Known rows:
suze: [ -7  -5  -5   4  -4   9   3   3   3  -2   3   5 -44  -5  -4  -5 -19   2
  13 -21  20  -3   1   8  -3   4   1   6 -25]
vumol: [ -2   2   7   7   5  -1 -13   3 -11   0   8   6   7   8  -5   6 -16   3
  26  17  -2   2   1 -10 -11  -3 -10  -7  -6]
klopleden: [ -8   4  12   0   8  -9  12  -1  -1  -3   1  -2 -12  -1   8  -9 -18  -9
  12  -5 -20  10  -6  -8  -5   0 -15 -12  19]
gokla: [ -5   3   9   1   4  -8   2   2   5   7  -5  31  32   2   7 -10 -12 -11
 -20 -11  -9   1  -2  -4  -3  -4 -10   7  -1]
floplun: [ -4  -6  -3  -5  -2  12  12   3  12   9   6  11 -39  -8   5  -1   1  -1
   6 -10   7  -5  -2   1  -7   5   0   6  -9]
plifetru: [ -3  -4   2   2   7  -5  -8  -1  -2  -3  -3  -3  -7   1  -5   1   7  -6
  -3   2 -10  -1  -2   4   4   4  -9   1  14]
peflu: [ -2   1   6   3   6   7  -7   4 -10   6   6 -11  14   1   0   6   6  -3
  21  11  -7  -3  12  -6 -12   0 -16 -14  17]
trapli: [ -2  -2  -1   1   5  -5 -10  -2  -5  -5  -4   0  10   3  -3   5   5  -3
  -6  11 -10  -2  -3  -2   4   3  -6   1  12]
naka: [  0   2   5   3   0  -6  -4  -3  23   3  -3  35  22 -14   7  -6   3  -7
   1  31  -7   0  -1 -17  -3  -8 -12 -11  -1]
sokin: [ -3   4   1   1   5  -4  -2   2  14   1  -2  16  15 -14   7  -5  19  -3
   9  15 -17   4   1 -10  -3  -6 -13 -15  18]
piplogu: [ -4  -2   0   2   8  -5  -8  -1  -4  -3  -5   2  -5   2  -5   1   6  -8
  -4   3 -10   0  -3   1   4   5 -11   1  14]
reses: [ -3   5   6  -4   0  -1  17   1   4  10   3  -5 -17   1   3 -10  -5  -2
  -4 -19  -1   9   5   9  -4  -3   1   0  -4]
stebron: [ -5  -6   2  -5  10  -3  -1   0   7   1  -1  13 -11  -4   3   4  17  -5
  -5  15 -22  -2  -6  -6   0   2 -12   0  26]
rapli: [ -8  -1  -4  11  -2   7  -7   4 -14 -14  -3 -17  -7   0  -4   3 -31  -6
  18 -13  17  -4   5  -4  -2   1 -18 -10  -1]
flomus: [  1   8   8  -2  -1  -2  12  -3  -4  10   4 -15 -10   2  -1  -9 -13   1
   4 -15   8   8   9  10  -4  -5   6   0 -14]
rugre: [  1  -8   3   0   3   5   4  -3  17  10   4  28  -5  -4  16   2  -6 -12
   9  14 -14  -9 -12 -22  -6  10 -12  -8  11]
klusutis: [  4   8  11   5   4  -6  -1  -1 -10  14  -2  -9  55  13   5  -8  -8  -8
  -7 -15  -9   2   6   4   1  -1  -5  -1   1]
vova: [  0  -7  -4  -2   2   1   0  -5  11  -2  -6   9   0  -2   5   5  -2 -14
 -17  15  -8  -7  -5 -11   6   8 -10  -4  16]
pizak: [ 10   0  -7  -1  -6   4  -2  -5 -13  -1   1 -47 -16   8  -7   4   5   5
  -2 -11  11  -2   2  18  12   8  18   3  -7]

Facts:
barun: α brikli; Λ kopi; ξ 737
begri: Λ kluru; ρ zitre; ξ 737
belus: ξ 259
bibas: Λ plaflo; ρ traflis
bobru: α dele; ρ geflubrol; ξ 737
bragra: α klusutis; ρ pegrik; ξ 737
brefus: Λ flepor
bresa: α sidre; ρ begri; ξ 259
briklem: α loze; ξ 313
brikli: α nupo; Λ mopla; ρ teskagro; ξ 737
brinuklak: α flabinun; Λ zolil; ξ 737
briteda: Λ sidre; ξ 313
brodravin: α siplak; ρ moken; ξ 259
broklanur: α plefim; ρ dopluzo
brorada: ρ faklos
bruskisu: α treron; ρ pozal
budre: ρ grepas
bufogrim: α sazeker; Λ stugem
dakle: α garinek; Λ truka; ξ 313
danirar: Λ paskan; ρ plefim
dasabem: α fluklos; ξ 313
dele: α klopleden; Λ skugik; ξ 259
depo: α piten; ρ sokin
destun: α plapun; Λ gradu; ξ 737
dopluzo: α kavol; ρ briklem; ξ 259
dopos: ρ stekil; ξ 313
drabi: α gribes; ξ 737
drastu: α pebel; ξ 737
drige: α stose; Λ leten
drobi: α begri; Λ pozal; ξ 737
dudre: α kliras; ξ 259
duladra: α luvul; ρ klilil; ξ 313
fadrul: α stebron; Λ bufogrim; ξ 259
faklos: ρ loze; ξ 313
fatrem: Λ plapun; ρ garinek; ξ 737
flabinun: α mopla; Λ studru
flepor: α gredi; ρ gisogrel; ξ 737
flino: Λ klilil; ρ brodravin; ξ 737
flomus: ξ 313
floplun: α plifetru
flotok: α mutiflil; ρ nupo; ξ 737
fluklos: α brodravin; ξ 259
flumul: α nikli
fugra: Λ gaske; ρ guflope; ξ 737
fune: Λ fadrul; ξ 737
gadrol: α reses; ρ kuflu; ξ 737
garinek: α gosken; ρ libe; ξ 259
gaske: α drabi; Λ bibas; ξ 313
geflubrol: α skugik; Λ plesotin; ξ 737
gisogrel: α libe; Λ dakle; ρ drige; ξ 737
gite: α palol; ξ 313
givani: α piplogu; Λ kuflu; ξ 259
gokla: α bragra; Λ brikli; ρ kavol; ξ 313
gosken: α pozal; ρ pluke; ξ 737
gradu: Λ brinuklak; ξ 737
grakatro: α grumo; ρ piplogu; ξ 737
gredi: α moken; Λ piten; ρ ziroton; ξ 313
grepas: α ziroton; ξ 313
gretra: ξ 259
gribes: α leten; ρ stomun; ξ 737
groskam: α gokla; ρ vene; ξ 313
grumo: α rapli
guflinas: α maplas; ρ sune; ξ 259
guflope: α zograk; Λ gokla; ρ steplabi; ξ 737
gusti: α sune; ρ piman; ξ 313
kavol: ξ 259
kibik: ρ mutiflil
kibrin: ρ gadrol
kive: α dopluzo; ρ pebel; ξ 737
klades: α flino; ρ kive; ξ 313
klilil: Λ sune
kliras: ρ zutrefen; ξ 313
klopleden: ρ pada; ξ 313
klugrus: ρ dopos; ξ 737
kluru: α givani; Λ kavol; ρ guflinas; ξ 313
klusutis: Λ viflir; ρ mizuk; ξ 313
kopi: α traskel; Λ stini; ρ drastu; ξ 313
kuflu: ξ 259
leten: ρ skugik; ξ 259
libe: α faklos; ρ gusti; ξ 737
loma: α dakle; Λ brodravin; ξ 737
loze: α zolil; ρ pladrezir; ξ 737
luvul: α trotedrem; ρ drobi
maplas: α studru; Λ budre; ξ 313
meplu: ξ 259
mevol: α truka
mipibrir: α surori; Λ petrim; ρ gretra; ξ 737
mizuk: ρ flomus; ξ 313
moken: α gisogrel; Λ padri; ρ bragra; ξ 737
mopla: α drige; ρ floplun
mutiflil: α teskagro; ξ 737
naka: α sokin; ρ kluru; ξ 259
nikli: α brorada; ρ luvul; ξ 259
ninir: Λ brefus; ξ 737
nupo: α flomus; ξ 737
pada: α flotok; Λ grakatro; ξ 737
padri: α vene; Λ gisogrel; ρ fugra; ξ 737
palol: α petrim; ξ 737
paskan: α flumul; ρ traskel
pebel: α paplok; ξ 313
pebran: ξ 259
pedigrol: α piman; Λ givani; ρ rugre; ξ 737
peflu: ρ pebran
pegrik: ρ steska
petrim: α pebran; Λ fatrem; ξ 259
piman: α vitemi; ξ 737
piplogu: ρ drabi; ξ 737
piten: α fugra; Λ klusutis; ξ 259
pizak: Λ loze; ξ 737
plaflo: α sokinak; Λ mizuk; ξ 737
plapun: α klades; Λ teskagro; ρ dakle; ξ 313
plefim: α mevol; ρ stose
plesotin: α destun; Λ sokin; ρ grakatro; ξ 313
plidrar: α plaflo; ρ meplu; ξ 737
plife: α meplu; ξ 737
plifetru: α peflu; ρ vaplor; ξ 737
pluke: ξ 737
podran: ρ skibi
pozal: α dudre; ρ mopla; ξ 737
rapli: α zitre; Λ bobru; ρ flumul
reses: ξ 313
rugre: α stugem; ρ vistun
sazeker: α vuvu; ρ flepor
sidre: Λ naka; ρ barun; ξ 737
siplak: α vastu; ρ piten; ξ 259
skazin: α pizak; Λ destun; ξ 737
skibi: Λ ninir; ξ 737
skodu: α plidrar; ξ 259
skubrel: α floplun; Λ trapar; ρ trapli; ξ 737
skugik: α pluke; Λ klopleden; ρ padri; ξ 313
sokin: α briteda; ρ gite; ξ 259
sokinak: ξ 737
stebron: ρ ninir; ξ 737
stekil: α mizuk; Λ pedigrol
steplabi: α zutrefen; ξ 313
steska: Λ briteda; ξ 259
stini: α skibi
stogigu: ρ brikli
stomun: ρ trebris
stose: α drastu; Λ peflu
studru: α geflubrol; ρ briteda; ξ 737
stugem: α suze; Λ stose
stupi: α gadrol; ρ surori; ξ 737
sune: α plesotin; ξ 737
surori: α vistun; ξ 737
suze: α vaplor; Λ vumol
teskagro: α kopi; Λ rugre; ξ 259
traflis: α stini; ξ 737
trapar: α grakatro; Λ mipibrir; ρ paskan
trapli: ρ palol; ξ 737
traplin: ρ sazeker; ξ 737
traskel: α stekil; Λ stebron; ρ belus; ξ 313
trebris: α skodu; ρ kibik; ξ 737
treron: α flepor; ξ 313
trotedrem: α broklanur; ρ studru; ξ 313
truka: α budre; Λ faklos; ξ 313
vaplor: α vumol; ξ 259
vastu: α grepas; ρ treron; ξ 737
vene: α fune; Λ barun; ρ gokla; ξ 737
viflir: α steska; Λ pebran; ρ skubrel; ξ 259
vistun: α skazin; ξ 259
vitemi: α gaske; ρ zograk; ξ 737
vova: α gusti; ρ nikli; ξ 737
vumol: α bufogrim; ρ fatrem
vuvu: α steplabi; ρ klades; ξ 737
ziroton: α klugrus; ρ grumo; ξ 737
zitre: ρ vuvu
zograk: ξ 737
zolil: α kive; ξ 737
zutrefen: ρ klugrus; ξ 737

Rows:
No name comes twice in this set of rows, the named rows included.
[ -6  -6  -1   3   3   6  -3   3   6   3  -1  17   7  -5   8   1  -6 -10
   0  -4  -7  -7  -5 -10  -1   7 -16   0   6] : luvul
[  1  -2  -4   4  -7  11  -1   1  -2   3   4 -17 -27   2  -3  -1 -15   3
  13 -18  24  -6   4  10   1   5   4   4 -24] : drige
[  2   2   3   8   0   1 -16   1 -13   0   2  -2  25   6  -3   4 -11   0
  17   3   4  -3   3  -5  -5  -1  -6  -3  -8] : plefim
[  0   2  10   3   8 -12 -21  -2 -15   4   2  13  20  11 -15   6   1   6
   3  31  -7   2   6   1  -6 -10  -7   7  -2] : pozal
[ -8   2  -1   0   6  -2  11   5   3   3   0  15  27   6  11  -6 -11 -15
 -18 -13 -10   4  -1  -4   7   1 -11 -11   5] : gusti
[ 10  10   8  -2  -2  -3   0  -1   8  15   8 -12   7  -7  -1  -6  32   6
  18  12  -2   7  10  12  -3  -7  11  -7 -13] : pebran
[ -1   5  10   2   1  -5   5   1  -4   1  -3   2  38   5   5  -5 -19  -6
 -10 -10  -5   5   1  -5  -2  -1 -10  -6   7] : dopos
[ -5  -4  -1  -2   0  10   5   3   4  10   7   4 -33  -5   0  -4   5   1
  13 -13   9  -3   2   6  -7   4   0   5 -14] : grumo
[  8  10   3  10  -2  -8 -15  -2  -8  -9  -2 -14  47  -1  -4  -4   0   6
  17  12   3   5   6   0   3  -7  -1 -14  -9] : dopluzo
[ -9   2  -2  -5  -6   4  20   4   5  -1  -5   5 -20  -5   3  -8 -22  -3
 -19 -23  19   5  10   3  -2  -6  -1   2  -4] : maplas
[  0  -7  -7  -5  -7   5   3  -5  15   8  -4  17 -28  -4  -3   2  -5  -5
 -29   2  18  -6   3   3   4  -2   6  13 -17] : drobi
[  1  -8  -6   3  -2   2  -5  -8   9  -7 -11   1   1   0   6   2 -15 -15
 -20  -4   2 -10 -12  -8  13  13  -7   0  10] : skubrel
[  2   3  -3  -2  -4   0   2   2  19  12   0  25  12 -13   0  -9  26   4
  -7   1   8   1   9  10  -2  -9   7   3 -23] : givani
[  4   3  -9  -6 -11  12  17  -1  19   1  -3 -13  -4 -18   9   0  16  -2
  -3   6  12  -2  11  -6   0  -3   2 -21  11] : fadrul
[ 11  10   4  -3  -6  -7   0  -2  -2  -1   9 -12  -1  -4  -5  -2  13  22
  27  15  -1  13   0   7  -4 -11  20  -6 -18] : kavol

Now the same elements, written a new way:
Known rows:
skibi: [ 13 -10   6  23  18  19   3 -19  -1  31   7  -5]
gosken: [  3  -1  -7 -12  12 -15  -9 -15   2  -8 -29  30]
gaske: [ -5 -10   0  -6   7  11 -14  -5  -6  10 -10  30]
floplun: [ 12   0   3  23   1  14  19  -6  -7  12  25 -13]
skubrel: [ 10  -4  -9  50   5 -18   3  20  -3   2   9 -20]
bibas: [ -1   4  -4 -14   8 -24  -1   4   1 -15 -13   4]
plapun: [-16 -12   4 -29 -17  -8 -34   2   2 -15 -27  18]
podran: [ -3   4  -6 -14   9 -26   0   7   5 -16 -13   7]
pebran: [ -2   0  28 -25   3  37  26 -22   9 -11  16  12]
rapli: [ -7   2   6 -19  42 -21 -15 -10  -8  -6 -17   8]
briklem: [  7  -4 -12  49 -14   9   7  20 -12  19  33 -12]
nupo: [ 12  -4   4  16   4  21   8 -22 -10  21   6   6]
fadrul: [ -1  14   1  16  14 -12  24  28  -2 -21  30 -22]
flotok: [  4   8 -22  23   5 -30   3  12  -9 -12  -8  15]
destun: [ -1  -7   0 -25  -2   9 -15 -18   5   9 -23   7]
fugra: [ 16 -15  -2  17  26   1  -2  -8  -2   8  -6   7]
kibik: [ 5 -2  2 -6  4  0  4 -2 -1 -1  4 -5]
fatrem: [ 12 -10  -4   2  -3  -2  -7  -7  -9 -10  -1   2]
steplabi: [ -6 -30  16 -34 -41  36 -36   1   2   9   5 -23]

Rows:
No name comes twice in this set of rows, the named rows included.
[ 11 -17  12  68 -12  -3  14   4   9   2  27 -20] : pada
[  6   2   8 -19  31  11  17   1   2 -19  12   4] : garinek
[ -2 -18  -9 -55 -11 -14 -42  14  17 -10 -39 -25] : flino
[ -2 -18  12  -6   4   6 -17 -15  14   7 -21   3] : pizak
[  5  -5   2  -6   5   4  -6 -22  -6  10 -13  19] : plaflo
[  4 -14  15 -15 -10  28  -8 -30   1  18  -5  -4] : drabi
[  5  -2 -13 -44 -19  15  -6 -20   7  10 -20  15] : pozal
[  8  -6   3  23  26  -2  -3 -11  -5   9  -7   9] : fune
[  7 -14  20  -4  22  28   3 -22   7  19   2  -9] : drige
[  6   7  -9 -17   1   7  18 -10   1   0  -1  19] : mopla
[-14   2  11 -84 -13  -4 -15   9  15 -49 -15 -12] : leten

